Each row comes from the steps of one walk. Every step used is in the known rows, and no mark comes twice. Write the walk behind each row, first mark first.
Each row is shifted at random along 6 fixed directions that mean nothing.
Known rows
pegif/dagi/linod/kazor/komad: [-17.9 -23.3 -19.5  -3.1  16.2   4.9 -10.4   8.6   7.5 -23.9  -7.0  16.5
  15.2   8.9  30.2  -8.4  -0.4   5.3  -9.9 -12.1 -19.6   1.3  -3.0   3.3
   8.6  14.4 -11.0 -11.5   1.0  -5.0 -11.3  34.5 -14.0  -2.5  -0.6   0.1
  -1.6  -6.8  20.5  10.6   9.2   2.9  10.9]
mapoz/kazor/komad/pegif/linod/dagi: [-30.9 -28.0 -13.2  22.4  13.3  48.0 -11.8  39.3  17.0 -19.9  31.9  35.1
   6.1  23.3   7.9 -17.2 -31.0  30.4  -7.5 -10.1  -3.9  -2.5  29.6  23.2
  10.9  -8.0 -28.2 -20.9  14.3 -28.9  14.6  -6.1  -5.6  25.9   0.7  -8.1
 -26.0  25.8  23.7  -8.2   4.9 -12.8  22.3]
kazor/dagi/linod/sovuk/tisan: [  0.0  14.5  -8.6 -25.6 -26.8 -21.9 -26.6 -30.8 -25.1  -7.1 -17.9 -52.2
  -7.1  -0.9   3.8   5.5  -2.7  14.7 -20.9  15.1  13.7 -13.8 -14.0 -40.1
   0.0  -5.2  -6.8 -17.4 -16.1  -9.1 -22.7   4.7  24.1  27.9 -16.1  24.5
 -18.9 -67.4  -2.4  24.3 -21.6 -23.4  -6.7]
dagi/linod/kazor/sovuk/tisan: [-17.9  19.5 -10.3 -20.4 -43.4 -24.3 -23.3 -37.2 -18.3   1.8 -19.0 -48.2
   1.6   9.4   7.3  10.5  -5.4  11.0 -31.9   6.5  11.6 -12.9  -8.9 -25.6
  -9.9 -29.7  -6.7 -15.8   3.0 -15.6  -9.8  11.7  29.0  18.2  13.8  14.1
 -15.0 -51.7 -14.9  13.4 -19.8 -33.7   3.1]
mapoz/komad/tisan/kazor/dagi/linod: [-34.1   9.1  14.5 -25.0   1.7  20.6  -1.5 -20.0 -46.7  -9.6   0.2 -12.2
  -5.1  20.8   8.4  13.2 -14.2  13.0 -26.5  -3.2 -18.0  -7.5  21.7 -32.7
  33.4  -7.3 -12.7 -12.4 -17.7  -2.3  -4.7  -5.6   8.6   8.3   0.7  11.4
 -14.2 -33.2  30.1  16.0   4.1 -31.4 -21.2]
kazor/sovuk/tisan/pegif/komad: [ -1.8 -13.7  -4.6 -11.3  -5.2   8.1  19.3 -19.7 -27.0  16.7  -7.4   5.5
   3.8  -1.7  22.2 -35.7  11.2  -5.9  -7.1  27.0   2.8   5.4  -7.6  -4.9
  -2.8 -16.5  19.4  12.1  -2.5  -0.2   7.1  35.3 -17.1   6.3  38.2  -0.4
  -2.5   0.5  -5.1   0.9 -21.6  -8.7  21.3]
pegif/dagi/linod/sovuk/kazor/komad: [-21.5 -31.8 -11.2  10.7   4.5  11.0 -30.0  10.4  22.4 -35.2  11.7  27.3
  16.9  11.7  30.1 -22.5 -20.1  12.2   8.0  -5.2 -17.0  -0.4 -16.4  14.0
  -9.6   9.8  -8.7  -3.7  16.3  -1.9   8.9  33.6 -12.6   6.2  -3.2 -17.2
 -12.6  14.5   6.2   6.7  -9.1   3.5  19.7]
dagi/linod/sovuk/kazor/komad: [ -5.2 -20.0   2.1  11.1 -31.1  -0.1 -65.2 -12.0  25.8 -28.6  20.9   8.0
   1.3   2.2  14.1 -27.1 -40.9  17.7  20.9  13.5 -19.3  -8.7 -36.4   2.1
 -17.5  10.9 -25.6 -21.4  13.8 -22.7  18.4  12.8   3.8  21.1   0.0 -16.3
 -29.3  -0.7   4.2  27.0  -5.5   5.0   5.8]
komad/pegif/kazor/dagi/linod: [ -4.9   1.3  14.7 -10.6   2.6  23.0  10.1  -9.1 -34.9 -18.7  40.2   8.6
  -1.9  15.6  -6.2 -18.3  15.7  17.4 -14.3  27.7  -7.7  13.6 -14.8 -20.6
  29.8  19.4  21.0   9.6   9.7  14.6  -7.2 -31.6 -16.7 -24.9  -8.2 -16.4
   1.8 -13.1  -5.0  55.9  22.3 -12.1 -17.0]
pegif/dagi/linod/sovuk: [-16.6   0.6   7.0  22.6  11.2   6.1 -33.6  11.3   3.8 -30.8  29.6  15.4
 -32.6  -1.4 -15.2 -20.5 -33.6  -5.0   7.5  15.8  -4.5 -16.8  -1.9 -32.0
 -14.7  25.7 -25.0   1.9  -9.0 -35.8   7.5 -16.2  24.4  11.3 -44.8   9.0
 -29.5  -8.2  24.0  37.8   4.6  14.9 -13.6]
mapoz/kazor/dagi/linod/sovuk: [ -9.7 -24.1 -12.9  -8.8   7.2 -10.5  18.2  -4.1  -5.8 -11.7   3.9   5.2
  27.8   1.2  14.5  -0.5 -10.9  19.3  -2.1   6.4   7.4  15.0 -10.6 -11.6
  -0.2  -4.3  -8.4   3.0  12.4  -4.9  16.4  19.7 -14.9 -13.1 -38.3 -13.6
 -10.5  -6.4  -1.3  -5.1 -29.1  15.3  11.3]
dagi/linod/sovuk/tisan/kazor/komad: [-41.3 -19.8   1.1 -19.5  -5.4 -10.5 -21.4 -42.2 -28.9  -9.5 -17.7 -11.6
  15.7  11.4  25.5   2.1  19.1  -3.1 -15.9 -17.5 -22.1   6.2   2.9 -16.3
  16.3 -10.1  18.0  -7.9  -1.7  12.0 -16.7  32.5   5.7  -3.8  29.5  12.8
 -23.4 -36.7  24.6  28.5 -15.8 -24.9  -5.2]
sovuk/kazor/dagi/linod/pegif: [-23.4  -4.3 -10.8  -7.7 -16.7  15.9   1.8 -18.0 -21.9  -0.5   9.0 -11.8
  19.2  10.5   8.1  -4.7   6.3  19.0 -18.4  39.5  12.5   9.9  12.5  -3.0
  33.0 -19.4  -9.6   1.2  10.3 -12.1   2.9   2.0   2.2  14.9   2.8  -6.2
  -3.3 -11.6  -1.9  12.8 -31.5 -24.2   4.4]
dagi/linod/pegif/komad/tisan/kazor: [-25.5  -6.3  -8.2 -22.5 -21.9 -10.8  -8.1 -50.4 -47.8   6.0 -45.2 -14.6
  20.8  28.1  18.4   0.2  35.1   2.8 -33.0   0.6   7.3  -4.0  26.2 -20.2
  34.7   0.3  29.7  -8.2 -17.0  -4.4 -37.8  37.4  15.8   7.3   6.3   3.0
  -7.1 -35.9  24.8   4.6 -19.1 -28.0  11.7]
mapoz/tisan/pegif/linod: [ 18.4  -7.3 -19.8 -21.7 -31.2 -17.2   3.2 -46.0 -50.6  14.5 -36.1 -45.0
  26.0  19.7  18.6 -31.1  16.5  10.3 -30.1  13.6  32.2  -4.7 -12.2 -27.3
  20.0 -24.7   3.8 -32.8 -13.9 -11.2 -18.3  27.7   2.8  18.8 -32.1  -0.8
  -0.5 -46.8 -18.8  22.5 -15.1 -10.6  40.1]
linod/kazor/komad/mapoz: [-30.8 -33.6  11.8 -20.4  -8.3   3.3 -28.3 -72.1 -25.1  15.6  -2.4  -3.7
  22.5  -9.6  13.0  13.0  19.5  11.9  -7.0  12.1  -8.2  16.2  12.6 -11.7
  11.5 -17.0  14.2  -9.4  14.4 -14.5  21.1  19.1   3.5 -20.1  49.9  17.0
 -34.5 -26.8   7.0  36.1  -8.5 -10.2   4.4]
pegif/dagi/linod/kazor/sovuk/tisan: [-44.5  15.8   4.4   9.9  -7.1  16.2  11.9  11.0  -8.5  -8.4  37.7   5.8
 -13.1   9.2   1.2  -1.2  -7.7  -1.6 -21.3  -5.1 -11.5  -2.5  13.9 -12.2
 -22.1 -22.5  -9.2  18.2  21.1   5.6  13.5 -10.3   9.0 -12.1  40.7   3.7
 -20.1   9.1 -19.3  12.9 -13.4 -25.0   6.8]
sovuk/kazor/dagi/linod: [ 27.1  -2.2 -10.8 -10.3 -24.2  19.4  16.9  15.1  -2.5 -20.7   1.7  -2.0
  28.2   8.7  21.1 -16.6 -40.5  58.9 -10.7  11.0   8.9   1.0 -25.5   2.1
  -1.8  -2.5 -46.5 -32.8  22.9  -2.4  26.0   1.5 -35.4  17.1 -32.3 -38.3
  11.0  14.3 -27.7  -7.8 -17.1   3.0  24.5]
tisan/kazor/sovuk/linod: [ 11.7  -8.6 -23.6 -14.4 -20.7 -16.8  -2.7 -40.2 -13.2 -25.0 -28.2 -12.8
  37.9   1.8   3.3 -21.3  12.9  14.2 -17.6  -4.8  29.9   5.7 -19.7   6.8
  -2.7 -21.8  18.0 -19.7  18.8  -0.1  -7.0  19.3  -4.2   7.2 -20.8 -18.3
   0.1 -19.0 -26.4  17.2 -14.5 -20.9  37.7]
pegif/kazor/sovuk/tisan/dagi: [  0.9   7.9   4.8  13.0 -20.1  -3.5 -15.1  -8.9  -8.5  -8.7  -0.9 -22.2
 -15.6  19.6  -3.6 -10.4  -7.3  26.6  11.4  15.3  20.3 -17.7 -16.4   1.0
   3.8  -3.9  10.5 -19.9  11.6 -30.5 -15.2   8.6   4.9  26.3   3.8 -13.2
 -13.7 -20.9 -15.5  17.4 -12.7 -22.4  11.5]
kazor/komad/mapoz/tisan/dagi: [-14.3   1.2  12.5   5.2   2.1  19.9 -21.2 -22.5 -19.8   7.6   9.9 -21.1
 -32.7   9.8  -1.6  -4.2 -13.4   9.3  21.7   7.3   0.2 -21.6  10.2 -18.0
  12.7   0.3  -4.1 -32.0 -10.5 -39.0 -13.6  11.5  16.3  20.2  15.3  17.0
 -40.5 -24.5  15.0  18.2   9.1 -12.2   7.3]
linod/sovuk/tisan/kazor: [-58.8 -10.9   5.2   7.2 -57.8  -0.2 -44.0 -40.6 -27.7   5.0  10.0 -14.9
  15.9  28.1   2.9  12.6   8.5  22.7 -20.9 -14.8  -0.8   9.1  24.0  -7.0
   7.8 -37.1  11.6   1.2  21.4 -18.3   1.1   1.0  20.1  -7.5  36.9 -14.5
 -36.2 -19.2  -5.2  33.8 -34.4 -31.7  11.0]
komad/tisan/pegif/dagi: [-14.5   7.0  22.9  15.0 -10.1  16.4 -17.7 -24.9 -48.9   7.2   2.0  -8.8
 -24.5   8.6  -8.1  -1.1   4.6  -0.4  13.9  38.8  -4.6 -12.7  20.0 -32.1
  23.0   8.9  10.2   2.7 -21.5 -34.7  11.1   1.3  16.2  16.1  21.4  25.4
 -23.0 -39.3  11.2  35.6  -7.5 -25.4 -20.6]
sovuk/linod/pegif/tisan: [  7.0   8.6  -2.0   4.1   0.2   8.9  55.0  -7.8 -28.8  22.9   7.2  -3.3
   5.6 -36.9  11.7 -23.4  10.1  -1.4 -19.7  22.6   8.2  27.8  40.3 -26.6
 -17.5 -15.5 -42.5  -2.0 -11.2   5.9  37.1  22.9 -23.8  15.9  28.7  19.0
 -14.1   6.8 -27.6  -5.7 -57.6  -6.8  44.7]
pegif/tisan/dagi/linod/sovuk/kazor/komad: [ -1.0 -13.1  18.3  -1.4 -29.2 -25.5 -63.5 -25.1   9.0 -17.1   4.0 -18.6
  -4.8   4.9  15.5 -23.3 -22.2   7.3  23.8  26.8 -12.9 -13.8 -32.6 -17.0
  -2.4  15.7  -9.2 -29.1  -5.3 -26.5   0.8  20.8  17.2  27.3  -1.5  -4.3
 -26.7 -37.6   9.7  37.8  -8.7  -1.1  -5.7]
linod/kazor/komad/mapoz/tisan/pegif/dagi: [-27.3 -20.6 -10.2   2.1  31.2  10.0  46.0   6.8 -29.7   7.9 -29.0  -1.3
  14.4   5.6  28.1  10.0  23.5  -8.3  -7.4  -1.1   0.5  -5.3  41.6 -10.6
  22.5  -5.5  13.8  -4.0 -11.0  -7.2  -2.8  57.5 -15.0   0.1  15.5  22.5
  -3.5 -17.9  13.4 -19.8 -27.1 -15.7  15.4]
pegif/kazor/dagi/linod/sovuk: [-25.5 -26.0  -2.9   8.1  37.6   4.6  49.7  15.6  -7.7 -19.1  25.3  31.9
  10.5  -6.5   5.0  -6.3   5.0   3.7  -9.0   5.8  -6.7  18.3   8.0 -13.7
  -5.6   7.0  -3.1  31.3  17.5  16.6  22.9  11.1 -31.4 -31.7 -19.7 -10.2
 -10.0  19.3   4.3   1.5 -27.0  14.6   8.9]
komad/pegif/tisan/kazor/sovuk: [  7.7  14.9  11.8  20.3 -29.8 -22.8 -44.3 -43.6 -15.0 -13.2  -1.5 -26.9
 -25.4  -1.7 -16.8 -25.7 -23.8 -11.8   8.6  29.9  13.4 -24.3 -32.0 -27.6
 -15.5   7.6   4.9 -25.7   0.8 -42.9  -2.4   2.6  34.1  16.0 -12.1  -1.8
 -24.5 -22.2  -4.9  38.6  -1.8 -12.0  -6.5]
mapoz/linod/sovuk/kazor: [-12.5 -32.0 -21.9   7.8 -30.3 -31.9 -40.0 -27.0  17.3 -21.1  -6.8  -4.2
  34.4  22.0   4.7  -2.4  -1.0  21.0  -4.4   3.7  19.9   6.6 -15.5   6.1
  -8.5  -6.0  15.4  -4.1  16.9 -26.2 -16.9  36.4   5.7  10.8 -27.4 -16.5
  -4.5 -33.3 -11.7  20.5 -14.6   9.1  38.8]
mapoz/komad/tisan/pegif/kazor/sovuk: [-17.2  -1.8  -5.2  17.7   5.8  -3.6   2.7 -21.3  -5.5 -16.4  -0.1   7.0
 -12.6   9.1   0.0 -17.6  -6.9 -13.8  -1.6  16.1   8.4 -17.2 -17.0   3.6
  -8.7  -1.6  26.0  10.8   7.6 -16.4   2.1  30.7  -0.3  -2.5  -2.0  -8.5
 -11.5   7.5  -5.1  -3.1  -9.9 -19.0  11.4]
sovuk/kazor/komad/pegif/dagi/linod: [-39.2  -6.0 -24.0  -6.7  11.9  49.3 -17.5  13.9 -13.9 -31.6   0.0   9.2
   8.6  34.8  25.8 -12.9 -11.5  16.2 -38.1 -18.7  -0.1  -5.7  21.1   1.9
  29.0   2.7  -4.2 -15.0  -8.0   0.5 -24.4  13.1   9.9  24.8 -39.1   4.4
   3.7  -6.2  23.3   5.2  21.7 -28.4  13.9]
komad/pegif/kazor/dagi: [ 39.3 -12.0  -0.7  16.2 -30.0  23.1   1.7  12.3  -6.2 -14.2  16.5   6.7
   8.4  -4.7  -2.0  -8.6 -26.9  54.4  14.2  37.8   6.1   4.2 -26.8  -0.2
   8.6  19.5 -18.6 -24.1  24.5 -13.4  36.1  -5.9 -44.3  16.5   2.2 -33.0
  -6.3   8.7 -17.2   5.8 -23.5 -13.5  -2.7]
kazor/dagi/linod/sovuk/tisan/pegif: [ -5.2  -0.6   7.1  23.7 -37.0  34.5  37.5  16.4  -4.7  12.2  45.6 -11.7
  -4.1 -16.2   0.7 -23.2 -35.6  27.2  17.8  26.1   1.6  -2.8  -7.0  10.7
 -11.3 -28.9 -41.8 -12.3  25.3  -1.0  51.2 -10.5 -25.7  13.8  15.1 -16.5
 -32.1  41.6 -39.2 -14.9 -52.7 -11.8  26.8]
sovuk/tisan/kazor/dagi/linod: [ 16.3  27.7  35.1  16.2 -33.9  33.6  -0.2  27.4  -8.2 -20.5  50.6   5.7
 -30.0  -8.6 -17.4 -20.8 -68.7  38.2  10.9  15.5 -22.4 -17.7 -12.8 -27.6
 -13.4  13.3 -72.9 -39.3  13.5 -14.9  43.0 -55.2 -10.0  24.5   3.7 -20.6
 -26.8  23.3  -6.1  28.1  -7.9  -5.0 -21.2]
tisan/dagi/linod/kazor: [-33.2 -15.8 -32.3  -9.6  -5.6 -22.6  -1.2  -9.3  -5.1  -5.6 -39.6 -23.6
  27.4  26.3  16.0  22.9  20.5  19.4 -41.5 -11.4  16.5  -2.5  28.2   0.2
  36.4  -7.9  -0.6 -15.1  -6.5 -34.6 -46.8  40.9   7.3  10.4 -34.8   0.4
  13.6 -49.6  20.1  -3.2   1.9  -6.0  24.3]
tisan/kazor/sovuk/linod/pegif/komad/mapoz: [ -1.4 -27.3  11.5 -22.3   4.1   4.9  19.9 -48.8 -24.2  12.8  -6.6  18.7
  30.0 -14.8  10.4 -26.3  26.4  -0.7  -5.8  28.8  16.6  13.6  11.2  -5.4
   2.1 -12.9  29.0  -3.7  20.5   3.3  22.4  18.8  -7.2 -10.7  36.6  -4.7
 -17.7  11.4  -5.2  14.8 -32.9  -6.3  21.6]

Which walk is each row?
[ -7.1   6.5  26.6  22.4  -1.8 -22.1  22.4  -5.4 -24.6 -13.7  12.1   3.1
 -13.4 -10.9 -23.9  -6.3  19.0 -18.2   4.1   7.8 -18.6  -5.4  16.5 -38.8
   0.8  30.7  19.6   2.6   0.6   0.4 -18.0  -4.2   4.3  -1.4  15.5  13.4
 -22.3 -28.3  12.2  39.0 -22.8  -4.1 -18.0]
komad/pegif/dagi/linod/sovuk/tisan/kazor
[-23.8 -33.5 -23.1 -14.1  11.6  10.2 -22.3 -43.0  -4.9 -15.1 -26.2 -11.9
  19.0  -0.2  25.1  -6.3  24.8  10.7 -22.4  -8.1  25.7  -9.3  -1.5  15.2
  15.4  -0.9  34.4 -21.8   4.0   1.8 -30.8  44.2   1.2   3.6 -10.7   7.0
 -15.3  -9.7   1.3   5.5 -10.0 -23.3  32.6]
linod/sovuk/tisan/pegif/kazor/komad/mapoz
[-12.4 -13.5 -15.7  23.0   8.3  14.9 -28.7  25.4  13.8 -40.8   9.8  -4.0
 -11.7   9.6   2.3  -3.9 -36.1  11.7   2.1  13.9   8.8 -36.4  -5.6   6.2
  14.7  13.5 -15.2 -11.0  -9.9 -24.1 -20.4  17.0   3.8  39.7 -33.4  -7.0
  -8.3  -5.0  12.1 -16.7  -7.5 -19.1  11.8]
mapoz/komad/tisan/pegif/linod/sovuk/kazor/dagi
[ 19.2  -3.6  23.2   9.0  -4.8 -10.0  50.7   0.9  -3.2   8.9  18.7  -4.6
   4.8  -0.9  -6.3 -11.5  -4.9  21.9  34.1  17.6   9.1   0.2 -15.2   0.8
 -13.7  -7.1   1.3 -22.3  32.9  -5.4  20.0   5.8 -22.5   0.3  26.7 -12.5
 -19.9   5.5 -32.7   6.6 -29.5   4.8  24.7]
komad/mapoz/linod/kazor/sovuk/tisan/dagi
[ 12.1  14.0 -16.6 -10.0 -20.2  -3.9  21.2  13.1   4.7  -6.4  -5.9 -17.9
  12.6   5.9  19.9 -11.1 -21.3  10.8 -10.0   1.7   6.1 -13.1 -15.5  -3.8
 -20.7 -11.6 -10.9 -21.7  13.6   2.4   4.8  22.7  -4.0  19.7   1.1  -0.9
  -8.4  -6.6 -25.4 -22.2 -28.4 -17.4  23.4]
mapoz/komad/pegif/dagi/linod/kazor/sovuk/tisan
[-15.8  -3.7   6.9  -9.4  -3.1   4.0   1.8 -22.9 -24.9   9.0  -6.4  -4.9
  -0.7  21.5   6.8  -8.9  12.1   4.7  14.1  21.7  12.4  -6.5  13.6  -2.7
  29.3  -3.9  25.5  -6.9 -11.0 -16.6 -15.4  24.8  14.3  23.7  14.0   2.5
 -20.4 -21.3  13.1 -10.3 -14.9 -27.4  12.2]
mapoz/kazor/sovuk/linod/pegif/komad/tisan/dagi
[ 13.0 -16.6  -9.7  -4.6 -16.8   9.5   3.7   8.5   8.5 -10.1   2.1  10.1
  19.4  15.5  35.0 -34.7  -6.1  26.1  11.9   9.8  -2.8   2.3 -25.7  13.6
   4.9  10.7  -8.5 -30.7  18.6   5.0  10.0  32.1 -31.8   7.9   4.9 -32.9
 -11.6  21.2  -7.4  -0.4 -26.2  -5.9  22.6]
mapoz/tisan/dagi/linod/pegif/kazor/komad
[ -3.3   1.8  -6.5  -2.0  23.2  17.4  36.5  -4.2 -12.2  -0.1   9.0  -4.6
  -5.3  -6.3   5.4 -26.3   9.2  -6.8   4.1  28.8   8.6  -6.0  10.6  -6.6
  20.7   8.2  -7.7 -15.6  -1.9  -5.1 -16.2  13.9  -1.1  15.6  -8.5  11.8
 -14.7   5.5   7.6   2.2 -19.1  -3.6  16.0]
kazor/komad/mapoz/tisan/dagi/linod/pegif
[-58.0  -8.5  22.0  30.9  45.3  40.7  10.7  21.5  -4.1 -11.9  62.2  31.0
 -46.9   6.7 -20.8 -10.9   0.6 -14.7  11.6  -9.9 -11.9  -7.0  37.7  -3.4
   2.1   3.5  12.0  19.1  -0.9  -5.8 -19.6 -13.2  10.8   3.6  32.3  21.8
 -38.0  15.3  23.2  26.2  11.6 -10.8  10.5]
pegif/komad/mapoz/linod/sovuk/tisan/dagi
[-11.9   5.3   9.2   9.9  -2.7 -11.9   7.6 -21.8 -11.3 -14.1  11.4   4.0
  -8.9  16.3  -6.9 -23.4   8.7  -6.6   3.1  38.2  15.4 -10.5 -21.3  -6.8
   0.8   5.7  29.0  10.5  20.2  -9.5   3.0   5.9   8.7 -10.1  -3.3 -19.7
 -11.1   5.6 -10.3  18.7 -16.2 -18.4  -2.5]
komad/tisan/dagi/linod/pegif/kazor/sovuk
[-19.0 -24.0  23.0  -2.8  21.9  -7.0  41.6  -1.9 -12.3   1.7  24.1  18.6
   5.8 -21.1   0.3  -5.5 -10.8  -6.8  12.1  24.5 -11.1   8.9   8.6 -27.3
  -0.3   2.3  -6.8   9.9   5.0   0.0  35.8   8.1 -11.2 -12.9  -4.1   3.4
 -25.8   2.4  16.8  -2.2 -36.2  14.5 -11.9]
tisan/pegif/komad/mapoz/kazor/dagi/linod/sovuk
[  3.6 -24.4  -9.8   5.9  10.2   2.5  26.1   5.3  -3.8   2.6  -5.4 -15.4
  15.9  14.5  23.6 -21.1   6.2  15.4  13.6   4.7  21.1   6.1   1.2  10.1
  15.4   2.1   9.5 -29.7  -2.6  -3.1 -17.3  48.8 -17.1  23.9 -24.9  -3.4
  -7.4  -7.8  -8.0 -13.6 -19.8  -2.2  51.4]
mapoz/linod/sovuk/kazor/komad/pegif/tisan/dagi
[ 12.4  -9.2  47.8  13.9  -8.8   1.0  46.8  -3.9 -24.8  33.5  45.0   0.7
  -5.8  -8.4  -4.3 -19.9   2.3   7.1  44.0  36.8 -19.7  24.7   7.8 -22.5
   4.4   4.3  -8.0 -17.0   8.4  -4.5  42.4   0.8 -26.6  -3.0  48.0   3.0
 -33.9  -5.3 -12.3  27.8 -24.2   8.3  10.2]
mapoz/linod/kazor/komad/pegif/tisan/dagi
[-10.4 -41.4  16.8 -16.6   2.0   6.8  21.0 -36.5 -11.7   5.0  -0.1   9.8
  43.8  -7.8  29.2 -12.8  10.8  18.3  10.6  17.2   0.8  13.1  -2.7   6.1
   2.5 -11.7  16.3 -13.6  31.4  13.4  39.4  31.3 -22.8 -18.3  21.2 -11.0
 -21.0  12.7 -17.6   5.8 -37.7   1.2  24.4]
tisan/pegif/dagi/linod/sovuk/kazor/komad/mapoz
[  2.9  -1.6  14.2  -3.8 -27.7  -1.6  28.6 -16.2 -22.4  15.5   0.4   2.3
  14.0   3.2   9.2 -19.4  -0.4   7.6  -0.6   2.3  -3.3  -2.8  16.7 -22.2
  -5.2  -1.6  -7.5 -29.3  14.8  -6.8  11.5  14.8  -8.9  -8.2  24.8 -18.2
 -26.1  13.6  -5.3   3.5 -35.2   3.9  20.6]
dagi/linod/pegif/komad/mapoz/tisan/kazor
[  9.0  -5.9  -7.0   1.8  -8.8  10.9   8.8   2.2 -18.2 -15.2   1.2  13.8
  30.8  23.9  13.2 -30.0  24.7  12.6  10.6  29.6  25.1   4.3  -3.4   8.2
  14.8   2.9  28.6   0.1  20.9  -0.9   5.8   8.0  -5.9  -4.6  -3.4 -26.6
  -1.2   9.8 -27.2  19.0 -30.5 -17.9  22.1]
komad/tisan/kazor/sovuk/linod/pegif/dagi
[ 24.4   1.5  19.0  -5.0 -21.1  -9.5  12.2 -25.6 -15.0  20.1  22.5 -13.1
   7.2 -14.9  11.8 -36.9   3.1   1.9  11.1  39.1  11.2  16.9  -6.3 -24.5
 -17.3   0.9 -17.6 -27.3  -1.7  -1.3  23.3  12.3  -6.5   7.5  23.3   4.0
 -20.5  -3.7 -34.9  33.2 -35.4   6.9  34.2]
sovuk/kazor/komad/mapoz/linod/pegif/tisan
[-20.0  -7.5 -12.6 -23.0 -26.0  12.8 -45.3 -32.9 -16.6 -11.5 -13.6 -15.6
  12.7  31.7  34.7  -6.6  -3.2  20.2  -6.5   4.3  -1.4 -13.6 -10.7  -6.7
  10.1   4.9   5.1 -13.9  -9.4   5.9  -8.1  30.4  17.6  12.4  -8.2   2.4
 -25.1 -19.9   2.1  -4.1  -6.0 -27.8  20.0]
pegif/dagi/linod/sovuk/kazor/komad/tisan
[ 14.2 -14.1   9.2 -19.6  15.0  -3.1  77.7 -14.1 -27.7  29.2 -10.0  -6.3
  22.3  -1.2  19.0 -18.1  22.5   6.3  21.4  22.8  15.4   8.4  10.7  -8.4
   5.2 -18.9  17.6 -14.3  16.4   7.0  18.8  40.1 -28.2  -5.9  28.4  -5.6
 -17.9   2.7 -18.2 -22.8 -44.6  -1.2  36.4]
kazor/sovuk/linod/pegif/komad/mapoz/tisan/dagi
[-18.5 -21.0   3.8 -22.9  -3.0  -4.0   9.3 -21.6 -25.3   5.4  12.9  -0.3
  28.8  27.7  25.1 -20.4  15.6   3.6   8.7  23.3   5.4  13.3 -11.7 -10.9
  10.9 -10.9  30.5  18.1   8.0   4.7  16.7  16.4  -1.8 -32.3 -26.1 -14.0
 -20.4 -10.4 -11.9  18.0 -24.1   7.2  16.5]
mapoz/komad/tisan/pegif/dagi/linod/sovuk
[ 59.9  -0.3 -14.3   9.0  -4.4 -14.4   0.9 -12.3   4.2 -24.8 -20.6 -22.1
 -10.9 -35.0  -8.8 -33.8 -14.3  -8.6  22.2  24.6  -5.4 -22.1 -40.5 -21.3
   1.5  58.9  -3.1 -52.0 -16.0  -3.9 -31.9  24.4  -4.6  50.7 -41.4  26.8
 -18.5 -33.3  20.7   6.4  -3.2   3.4  -2.2]
dagi/linod/sovuk/tisan/kazor/komad/pegif
[-17.2  -5.7 -14.1  -3.1   7.2  19.2  26.5  -0.1  -2.3  -1.8   4.9  -6.7
  12.1   8.1  16.7 -21.2   6.3   5.5  -4.8  20.5  14.8  -5.4  16.0   9.1
  23.9  -5.8  -7.3 -18.4   7.9  -4.5 -16.3  23.6   0.2  20.4 -10.1  -3.0
 -10.3  11.6   0.6 -12.0 -28.1 -11.9  29.8]
sovuk/kazor/komad/mapoz/tisan/dagi/linod/pegif
[  0.2  -2.5  12.9  -7.1 -12.5 -17.0  46.2 -31.9 -27.7   8.6 -16.6   6.0
  19.4   0.6  12.5 -18.4  -6.7  -3.2   3.3  23.8  -0.2  -0.1 -10.5 -17.6
 -16.5 -15.0   1.3  -2.5  24.5   6.5  42.5  28.2  -9.0 -10.3  22.8 -15.7
 -17.1  19.8  -8.5 -18.3 -50.6  -7.8   8.1]
dagi/linod/pegif/komad/tisan/kazor/sovuk
[ -1.2  -4.0  31.7  21.8  18.0   7.4  12.0   4.8  -0.2  -7.8  43.9   5.7
 -33.2  -8.9 -20.2 -17.9  -9.6   0.9  43.0  13.7  -8.7  -9.7  -6.7 -11.4
  -8.1  17.0   1.3 -13.6   7.5  -9.4  -1.2 -10.7  -1.8  11.3  21.7  13.4
 -40.3  -3.2   1.1  34.0  -5.9   4.0   3.7]
kazor/komad/mapoz/linod/sovuk/tisan/dagi
